Each row has a class, written after it.
[ 13 -53  38 -18  21 -11 -52 -11 -13  -7  12 -25 -27  -9  10 -11 -28  38
  18 -30 -28 -12 -10  32  12 -19  23 -17 -16  20 -62  -6   4  -8 -46   8
   6   5   7  53  27 -12  14]
Q71
[ 46 -48  49   9 -21   0  21 -19 -28  21  -3  23 -25 -24  -3  65 -36  27
  55  21 -49 -13  -4  86 -51 -22   2  11 -47 -36  -8 -25 -23  35   3   3
 -45  47  34  16  50   9  23]
Q746
[ 23 -59   6  -8 -27 -12  21 -18  -9  19 -14  42 -29 -26  -3  41   3  22
  44  35   5 -40   7  80 -29 -19  11  15 -18 -30 -24 -25   2   1 -22 -15
 -17  29  66  15  31 -12  41]
Q71
[ -5 -36  27 -29 -28   2  -4  25  -9 -20  -4  -1 -23  12  31  -1 -24  47
   8   0   3 -34  -7  20  14 -18  57 -35 -20   5 -71 -35 -10 -24 -50 -11
  13  18  21  43  39 -18   8]
Q929
[-37  10 -14  -6  10 -21 -32 -56 -41  -3 -28  -1 -21  17  34 -29 -14  24
  21 -65 -28 -25   8  54  41  28  32  15 -21  12 -45  18 -28  -9  25  40
  37  12  64  34   6 -17  44]
Q48
[-28   3 -17   1   4  17 -19 -40   4  30 -37  27  -3   1  29  20  32 -30
  28 -12  59 -46  16 -26  12  36  37   6 -10  -5  -5 -54   5  -6  60  37
  27 -17   0  25  13  27 -23]
Q543
[  4  -8   3   1  13   9 -61 -45  35  10 -54   9  21 -29 -22 -11  12 -35
  -1  -3 -61   1  -3 -67   3  38  17   8  16  -6  20 -93  13  45  29  31
 -43  23  -9 -24  -1  13  33]
Q597
[-50 -21  -3   6 -20 -12 -18 -30  -9 -21  -9 -13 -32  11  25 -34 -17  42
  13 -86 -10 -19 -17  52  36  18  57   6   0   9 -35  51 -21 -21 -24   6
  68   9  34  44  13 -10  33]
Q929
[-28  16  33  12   0 -23 -42 -81 -53  11 -20 -24 -36   2   9 -21  -6  21
  21 -65  -6 -51 -43  48  42  30   7   9   3  -4 -74  40 -16 -23 -16  43
  53  -3  55  50 -11 -24  52]
Q140
[-31 -31 -12   7  40 -11 -35 -48  67  12 -65  -9  21 -17 -10   7  -1 -48
  12 -16 -47  30  38 -62 -19  31  25  12  -6   6  56 -53  42  26   5  25
 -46  18  -2 -22 -45  11   7]
Q97
[ -66  -11  -14    2   -4  -16  -35 -114  -30    2  -37   -5  -26   -7
   27    9  -12   41   -1  -68    8  -63   -2   48   43    5   19    5
   -1   19  -29    3  -10  -42  -35  -22   50  -10   55   25  -41  -16
   56]
Q597
[-35  -1  -7   9  18  39   5 -17   4   5 -34  25 -21  -9  10 -31  19  -1
  28   1  28 -59 -28 -22  -4  23  20  33   1   6 -14 -38 -16   5  36  30
  13 -37  -4  44  99  26 -43]
Q746
[  9 -66   9  -6 -31  -5  -4 -24  -9  10  -9  12 -31  -8  27  38  -7   9
  39 -14 -18 -34  24  67 -26 -16  15  18 -26 -41 -17 -14  29  20   9  18
 -42  51  49  46  30   2  53]
Q929
[ -9 -46  63 -32   5 -19 -19   8 -34 -15  -5 -24 -32 -20   6  -8 -30  51
  28  -6 -18 -11   8  32   2 -15  12 -33  -9  -6 -66 -27  12 -28 -58  -5
 -26   9  13  55   9  -9  -5]
Q140
[-27   1 -31  17 -16 -42 -27 -52 -25   2  -6   7 -41   6  24 -22 -13  43
  -7 -59 -19 -39 -24  76  36  15  26   1   9  -8 -52  -3 -11 -22 -32 -10
  46 -28  35  26 -11 -44  64]
Q530
[  3 -52   1  -9 -28  -2  39  32   7  13   4  39  -9  -2  16  33 -12  27
  35  17   2 -28  27  66 -44 -29   4  28  -5 -29  -3 -10   6  14  -5 -22
 -20  55  44  27  36  -9  12]
Q48
[ 25 -47  25   1 -33 -11   8 -11 -12  -4   4  40  -9 -21  11  42  -5  -5
  50   8 -49 -32  26  75 -16 -17  11  20 -20 -25   2 -39   5  30  17  12
  -2  49  53  26  27  -3  26]
Q87
[  4 -47  15   6 -18   5  28 -23 -23  23   2  40 -30 -24  18  32 -18  44
  32  19 -35  -4  11  90 -40 -13 -23  33 -38 -30   5 -16 -11   5 -10  -8
 -22  20  69  21  31  -4  16]
Q202
[-53   8 -15  11 -19 -17 -47 -63 -42   5 -30  18 -35   0  19 -16 -28  54
  17 -41  19 -14 -16  33  44   6  36 -13 -13   2 -66  49  -4 -36 -28 -16
  67 -20  79  56 -13 -32  56]
Q918
[-16 -21   8  17 -21   9   8 -16  15  -8  -4  20  -7 -26  25 -17  15  27
  31  -7  20 -25 -27   1  -8  -3  -4  15 -10 -14  -9 -35  -1  -2  13  -7
 -14 -53 -35   8  37  27 -77]
Q71
[-12 -52  16 -46   6  -6  -3  35  -7 -37  -9  -2 -35  -4  31 -48 -33  45
  23 -16 -17 -46   3  26  21  -9  58 -16 -18  28 -30 -49 -13 -17 -47 -21
 -14   0   9  30  76  -6 -23]
Q530
[ -4 -36  44 -25  11   0 -47  19 -32 -37 -16   9 -23 -20  24 -22 -24  49
  53 -28 -27 -53 -11  23  30  -8  35  -3  10 -10 -69 -35 -21 -38 -45  12
  -3  15  26  53  40  -6 -13]
Q597
[ 12  -2 -35  -9  20 -25 -50  22  49  -9 -64  10  12 -33 -16 -21  -3 -22
  26  14 -58  55  14 -47  -8  52   0  -3   5   7  42 -87  25  34  23  13
 -67 -15  -3 -20   1   3   0]
Q530
[  9 -50  18  -2  27  -3 -67  -4 -17 -14   1 -20 -20 -25  23  -2  -3  56
   8 -16 -43  16   4  49  13   3  13  -4   5 -17 -40 -89  -7 -28 -33  15
 -12   9  -5  64  17   6   3]
Q202
[-14  11 -24  -3   5  -7 -29 -55 -67 -20 -15  17 -41   6  28 -34 -18  54
   3 -50 -20 -43 -28  45  44  34  12  17  10  13 -61  16 -18 -37 -23   2
  47 -21  55  38  -8 -45  50]
Q918
[ -3 -52   2   1 -13   7  19 -12 -12  18  14  43 -29  -5  20  50   4  13
  50 -11 -16 -18  -6  74 -29   1  21  23 -31   8 -12 -16 -12  12   0  25
   7  26  60  33  25 -13   1]
Q918
[-32   6 -17   5  -1   0   8 -52  25  34 -49  20  -1 -13  -4  -6   4 -40
  28   3  60 -55 -31 -26 -15   8  25  -5   1 -19 -19 -24 -19   7   2  21
  14 -58 -11  37  62  22 -49]
Q140
[ -9 -25 -23  10  11  -2 -37   5  65  -1 -36   6  24 -17   1 -18   6 -38
  -6  -9 -52  17  18 -53 -16  37  34  15   7   3  48 -48  27  34  16  31
 -25 -19 -17  -5 -26  -2  19]
Q202
[-34  -5 -47  18  -6 -39 -22 -51  33  27 -21  27  -2 -17  14  -4  20 -40
  36 -24  30 -17 -16 -12   0  21  42   0  -6 -24 -15 -47   5  11  32  59
   6 -45 -25  33  17   8 -54]
Q530
[ 14  10  -2  16  33   2 -45 -41  31  28 -76  12  19  -6   6   3  -7 -23
  11  15 -60   8   4 -22  -3  19  13  13  -3 -10  10 -89  10  31  -1  37
 -39  12  18   2 -24   5  19]
Q97
[-40  -8  -9   4 -14  15   7  12  29  23 -34  32  17 -12   3  -3  -1 -10
  32  -3  34 -20 -13 -14 -19  18  16  12  -6   6   2 -26 -19  11  40  14
  27 -11   5   9  60  18 -62]
Q71
[ 34 -43  41  -1  -5 -25  19 -31 -19  23   4  24 -34 -22  -8  62 -21  18
  56   2 -42  -6   3  76 -31   0   8  31 -35 -32   1   7 -20  15  -6   8
 -35  19  52  40  12  -1  20]
Q202
[ 10 -30  41  -1  39  10 -54  -7 -28   5 -21 -14 -20   1   5   1 -17  56
  34 -32 -55  12  -9  62  12   2  19 -18 -31  22 -67 -78 -25 -14 -28  38
  14  22  26  58  28  -4   0]
Q543
[-16  -1   4  -5  25  -4 -21  -6  47  10 -48 -14  21 -11 -26 -19   2 -13
  -7  15 -36  26  22 -53  -3  31  -2  24  16  -2  48 -80  46  30  24  41
 -35  13  27 -25 -31 -12   5]
Q202
[ -17   -3   16    1   20   24  -30  -36   22   34  -61    2    8   -6
    8   21   11  -18   13   15  -55   -6   20  -49  -19   39   33   -3
  -12  -20   33 -102   37   34   33   36  -53    9   16   -7  -34   11
   15]
Q746
[ 41 -39  43  -5 -24 -10  25  13 -25  28  -7  35 -40 -21   8  40 -20  24
  57  37 -46 -19   4  91 -44  -2 -14  34 -28 -12 -16 -20 -18  33   8   1
 -50  39  62  34  35 -24  34]
Q87
[-13 -22   5   4  37  -2 -25 -23  55  15 -44  15  17 -24 -16 -18 -13 -30
  -3   0 -58  21  12 -50 -25  33   6  14  13  18  38 -55  29  42   1  21
 -26 -15  -7 -27 -16  -4   8]
Q71
[-18   3   6  19  -3  -9 -31 -64 -40  -9 -23 -36 -27  12 -19 -34 -16  59
   6 -81 -30   0 -26  75  47  32  -7  11  -1  -2 -50  17 -11 -29 -13  -1
  62  29  55  35 -14 -18  70]
Q543
[-35  -3  10  10   6 -10  12 -20  15  22 -44  13  -6  -7 -13  13   4 -10
  32  -9  37 -37  -4  -7  -9  16  14   5  -2 -12 -43 -49 -15 -16  18  25
   7 -60   6  49  20  -1 -37]
Q543
[ -1 -46  47 -30  17   5 -22  36  -4 -16  -5 -23  -4  -8   6  -1 -13  30
  30  -6 -10 -26  26  25  12  21  43 -10  -2  10 -35 -34  18 -29 -31  -1
   1  39  17  50   1   5  10]
Q746
[ 24 -52  -7 -18 -30 -19  20 -25  14   6  19  62 -25 -23   4  20   3 -26
  35  -5 -44   0  30  61 -31   5   6   2 -46 -16   8  -3  28  23   9   4
  -5  37  41   8  32   3  31]
Q48
[   2    8    7   30   35    8  -37  -39   42   27  -82   13    8  -10
  -24   -2    8  -26    7   -8  -82   -2    2  -29   -5   47   17   22
    3    2   18 -113   11   34   12   29  -20   -4   11   -3  -15   -8
   25]
Q97
[-26 -12  -8  11  23   2 -36 -19  52  22 -59   5  -1 -11 -21  -7  25   6
 -11  -3 -33  16  10 -27 -11  27  42  11  10   7  26 -86  13  23   9  12
 -29 -11  15   0  -8  -5  35]
Q48
[-38  11   5   0 -15 -32 -26 -36 -54 -11 -16   7 -33  -1   6 -27 -10  41
  23 -42 -37 -35   3  53  52  30  -1  19   7   8 -40  25 -14 -25   6 -10
  48  -2  81  44 -22 -41  46]
Q87
[ 19 -27  54 -36   6  -1 -34  32 -16 -20  16 -17 -38   4   7 -26 -14  58
  14 -22 -51 -17 -24  18   9  -6   6  -5  15  -6 -67 -20  -2 -28 -48  -1
  -5   8  11  70  33 -12   4]
Q140
[-53 -23 -25  17 -22 -26 -38 -77   1   1 -39 -10 -28   0  19 -27 -31  16
  16 -85 -27 -33 -11  37  28  18  14  24 -31  14 -22  48 -19 -26  -9 -11
  48  -9  58  47   2 -20  43]
Q97
[-40 -30  -4  34 -14  -1  -8 -22  38  23 -30  28  -2  -7   2  30  20 -15
  21 -26  14 -27  -2 -28 -21  21  26   6 -13 -13  -9 -61   9  13  33  -4
 -10 -49 -46  51  12  11 -26]
Q543
[  7 -45  20   7 -23 -10  14   4 -12  22 -15   7 -18 -22   0  33 -17  15
  50  18 -15  -6 -18  44 -41 -11  -4  25  -6 -16 -28  24 -16  32 -11  14
 -20  26  56  30  14 -23  27]
Q71
[ 24 -20  45 -14 -10 -33 -47  29 -14 -27 -11 -11 -25   9  13 -11 -22  43
  19 -27 -55 -33  -7  14  19   3  34  -8   6 -19 -82 -26  -5 -33 -33  14
 -15  14 -10  67  -3 -35  22]
Q929
[ 14   0   2  -7   8  21 -46  14  49   2 -59  20  22 -12   9 -29  -1 -53
  11 -10 -62 -19  17 -47  -7  53  -6  10   6  -7  44 -50  51  24  21  31
 -45   2  24 -17   0  11  27]
Q929
[-38   0   5  10  -8  -2 -47 -58 -54 -18 -39 -10 -26   0  15 -19   7  68
  15 -72  -2 -44 -22  49  50  50   2  16  -5   6 -50 -18  -2 -41  -5  -1
  49   5  55  37   2 -18  38]
Q543
[ -5  -8  -6   7  22  -2 -54 -63  53  15 -60  15  12 -25  -5   5   2 -23
   1 -18 -64  13 -18 -32  -8  39  23  10   9  10  21 -82  -7  28  -3  23
 -35  -6 -16  -8 -18  15  29]
Q597
[-26   6   9  20   3   3 -46 -76 -49 -12 -13 -19 -36  -7  36 -39 -20  34
  15 -80 -42 -48 -38  61  37  22 -21  17   9  -4 -49  39 -17 -35 -16  21
  62   4  44  39   2  -8  39]
Q202
[-25  -4 -21  18   1  -2  -6 -43  13  20 -35   9 -14  -5   8 -16  25 -27
  20 -12  27 -32 -30 -18  -4  16  14   6  13 -40 -21 -49 -21 -14   3  39
  14 -32 -20  35  28   2 -46]
Q543
[  7 -32  57 -24   3 -30 -27 -10 -36 -17   5  -5 -18 -11  25   4   0  43
  18 -18 -49 -31  22  50  14 -16  29 -18  -2 -12 -60 -42   4 -27 -45  10
  -5  41   0  48 -22 -10  -5]
Q48
[-50  -4 -13  17 -14  15 -21 -82  22   7 -56   0 -12 -14  23  -2  -7 -27
  18 -29  -5 -39 -37 -40  -7  18  27 -21 -31   0  -4 -44 -21  13  32   6
   1 -31 -40  15  64  39 -31]
Q746
[-56  13 -17   3  -2 -11 -22 -69 -14   1 -30 -25 -35   9   6 -33  -8  18
  -2 -74   0 -31 -29  33  50  24  40 -13   3  16 -21  17  -5 -22 -14  -4
  55 -17  51  19  -5  -5  50]
Q530
[-39  13 -36  16  -7  19 -36   7  23   2 -28  23  -3  -2  11 -23  27   7
  46  -6  23 -19 -26 -25   5  17  15  -5  -8  -7 -43 -23   5  -4  33  27
  34 -23   4  37  71  15 -47]
Q746
[-19  11  -8  -1  51   7 -48 -53  41  40 -75  -7   6   4 -24   4  -1 -35
   6 -26 -70  32 -18 -27 -18  60  12  -6  -4  27  20 -61  -3  30   8  55
 -22  38  12 -11   3   7  14]
Q929
[-28  13   5  10  35  21 -29 -21  27  36 -62  19   5  -2  -6  -1  23 -30
   2  18 -31 -20  12 -57   2  62  50   0  -2  14  27 -77  27   7  22  35
 -21 -19  24 -16 -59  -7  37]
Q746
[-38   3  15  19  -7  -7 -31  -7 -26   0 -22  24 -22  -3  12 -15 -39  42
  22 -54   0 -31 -29  23  11  18  25   5  19  -4 -47  58 -10 -31 -31  -2
  64 -30  45  53  -4 -26  45]
Q140
[ -2 -46  37 -40   2  -5 -37  30 -25 -20 -27 -14 -36 -31   0 -30 -40  66
  10  -3 -16  23  11  31   0   7  39 -27 -19  19 -61 -15 -23 -26 -24 -16
  -7   4  19  35  63  -3  29]
Q71
[-31  22 -14   2  10  -7 -12 -92 -31 -13  -9   6 -51  22  30 -23   1  37
  11 -91 -45 -41 -35  64  40  34  -3  15   4   4 -40  16  -6 -39 -23   4
  78   3  51  34  -6 -22  33]
Q48
[ -9  12  -2   3  25 -21 -69 -83 -44 -19 -24 -28 -39  -1  12 -11 -30  20
  19 -68 -27  -5 -30  26  45  19  -3  -9  -1 -11 -53  26   5 -14 -16   5
  28  11  40  52  36   0  68]
Q530
[-42   5 -40  -8  -6  12 -31 -75  -8  -3 -14 -17 -48  28   8 -45  -3  36
 -12 -80 -27 -12 -26  52  53  15   2  -5   2   4 -40   8   6 -26 -14 -12
  74   9  68  50  35  -1  60]
Q929
[-20  -1 -22 -10  36   8 -35 -31  56  40 -52 -12   8   5  -8 -12  15 -19
  13   2 -52   9  -1 -22 -16  28   8   7  -5  25  31 -46  26  34   8  33
 -45  10  20  -7 -22  14   4]
Q746
[-36 -23 -20  20   7 -23 -38 -58  67  40 -53   5  32 -20 -14  -6   2 -37
 -25 -10 -50  25  -3 -29 -31   6  48 -27   6   4  12 -70   5  37 -25  38
  -7   7 -18 -16 -44  -7  17]
Q48
[-38   4 -25  24 -18  -1  12 -75  17  10 -30  45 -11 -14  35  22  -3   8
  36 -26  14 -22 -25   6 -14   5   9   3 -15 -41  -2 -64   5  10   0   5
   9 -35 -26   9  21   7 -65]
Q597
[-25 -23  10  -8  24   3 -34 -35  41  14 -55  26   6 -45 -17 -17   5 -46
  12 -14 -66  13  14 -32 -24  51  34  -7   9  -9  59 -67  41  21   9  44
 -42 -16  21 -18 -20  18   1]
Q87
[ 20 -33  21  -9  13  -1 -32 -34 -10  -5 -32  -6 -27   2  22  15 -23  44
  16 -25 -31 -37 -19  49  10   0  32  13 -22   7 -48 -44 -44 -41 -45 -11
   0  12  21  65  33   2  21]
Q97
[ -3 -60  55 -27   1 -16 -15  31   8  -4  -2 -21 -16 -25   9 -26 -41  60
  11 -16  10  18  28  49 -17  -5  45  -6  -6  -6 -40  11  21 -15 -46   8
 -32  20   1  44  19   8   6]
Q929
[ 16 -33  62  -1   2   6 -27  15 -42  -4   4  -2  -6 -17  -1   8 -18  64
  10   1 -24 -27  -5  26  13 -14  34 -17  -2   1 -58 -43  -5 -21 -49  -5
  26   1  25  39 -12 -26   8]
Q71
[-59 -12 -26   9   5 -21 -39 -57 -24  10 -35   6 -22  -6   5 -19 -34  32
  12 -45  14 -28 -13  34  35   0  64 -14 -13   3 -20  33   1   3 -32   7
  39 -38  63  40  13 -13  39]
Q746
[-38 -19   8   3  38  10 -37 -31  57  12 -64   0  36 -36 -30 -34  -3 -33
   0  -7 -58  24  26 -57 -26  58  16   4 -17  27  61 -57  44  33  17  38
 -41  -6   7 -42 -13  19   0]
Q746
[ 23 -34   6   2 -32 -11  39 -17 -13  34  -3  55 -24 -24   0  63 -35  24
  36  25  -4  -9   6  99 -40 -14 -17  10 -37 -11 -24 -21 -31   6 -22 -33
  -5   9  50  25  21 -17  32]
Q597
[-18  20  12  41 -26  18  -4 -30   1  17 -30  36 -17  -7  16   0  48  -6
  24 -11 -42 -38 -14  -7 -13  21  -4  20   3 -37 -22 -46 -27 -15  43  26
  15 -16 -22  26   7  12 -30]
Q929
[-52 -28 -16  30   1  10 -25 -76  32  18 -24  39  -4 -38  24 -17  -2 -28
  11 -26  23 -38 -32 -31 -19  -1  34  -1  11 -35  -6  -2 -14   3  -5   7
  18 -39 -52  31  68  52 -44]
Q202
[ -19  -19  -19   10    9  -21  -44 -100  -36  -19  -22  -16  -32   -7
   18  -49  -42   30   11  -85  -37  -10  -18   65   35   25   19    5
  -22   12  -37   15   -3   -2  -15   20   31    4   25   16   14  -20
   48]
Q918
[ -5 -20  10   8  45   1 -48 -48  41  22 -62  -6  15 -26  -8 -10  12 -12
  14  -5 -47 -16  -3 -19 -17  41  -6  26  17  11   2 -77  17  23   6  32
 -53 -13   3 -12 -14   6  16]
Q71
[-36 -33 -34  24  -1  17 -12 -80  30  16 -35  28 -11 -24  -1 -16  25 -48
  37 -14  22 -42 -35 -36 -12  13   2   3 -28   4   2 -69   6  18  30  26
   2 -31 -38  41  76  34 -53]
Q140
[-26 -12  -7   7  49  18 -44 -54  51  29 -66 -20  15 -18 -13 -14  14 -20
 -11  -2 -47  10  15 -43 -23  34  12  11   3  15  57 -72  42  44  10  26
 -57  -5 -11 -19 -15  26  15]
Q746
[-36 -40  -6  14 -31   9   0 -25  31  -3 -29  10   4 -49   9 -26  16 -17
   9  13  54 -22 -14 -27  -1   3  34  -2   1  -6  -6 -57 -22  -8  24   8
   8 -66 -20  11  38  34 -38]
Q71
[  2 -59  45 -12   0 -23 -39  12 -26 -13  -7   0 -12 -31  19  -2 -42  31
  30 -33 -26 -49  22  34  -1 -20  42 -14 -12 -14 -78  -1  -9 -27 -50   3
  -2 -11  12  68  27 -11  -6]
Q97
[-45 -26   4   4  -7   2 -16 -39  19  28 -63  16  -4 -26   7  13   9 -15
  25  -8  57 -41  14 -10  -4  15  52 -14 -11 -10  -5 -62 -14  -5  34   7
 -12 -33 -10  11  33  41 -19]
Q543
[-47 -15 -19   4   2   1 -12 -32 -14 -28 -27 -25 -24  18  39 -54 -40  29
  24 -70   4 -77   6  45  50  10   2  29   8   3 -35  33  18 -16  -8 -27
  40  -6  41  58  19 -14  43]
Q202
[-49  -6 -25 -11 -18 -20 -49 -35 -42 -15   9   2 -22  16  49 -38 -23  43
   8 -82 -22 -45  -4  51  50  -1  31  -3  -3  17 -72  54 -23 -23  -7   4
  61 -23  52  49   4 -24  25]
Q918
[-25   4 -13   4  -1  -8  -4 -35  -7  20 -41  45 -25 -34  -4   7   0  -7
  19  -3  18 -27 -21 -13 -15  20  43 -12   3 -33  -8 -55 -34  -2  15  10
   4 -53  -8  17  79  18 -38]
Q530
[-20 -13 -19  22 -11   4 -21  -7  19  -6 -16  47   4   0  24   4  36 -33
  41 -44 -23 -66 -24   9   1  24   6  24   1   0 -11 -43 -11   4  36  40
  11  -3 -28  42  56  23 -56]
Q929
[ 27 -50  31   9 -34 -10   5 -24 -18  13   1  35 -12 -24  34  84 -11  20
  58  32 -20 -43  -3  84 -29 -31   1   7 -14 -35 -26 -28  13  37 -39  -5
  -7  55  55  34  19   1  29]
Q746
[-45  10 -35   0   3  -7 -26 -92 -44  -3 -14  32 -51   7  37 -12 -12  35
  27 -67 -10 -44 -37  49  48  13  17   5  10 -19 -50  -4  -5 -29 -32  19
  71  -8  65  41   1 -26  23]
Q597
[-23   6 -12  10  42  -5 -29 -25  59  26 -68   5   9 -16 -24 -25  -4 -37
  -2 -11 -75  21  13 -33 -20  41   0  -7  -4  24  46 -79  18  16  -2   9
 -30 -24  -3 -27 -17  -2   7]
Q530
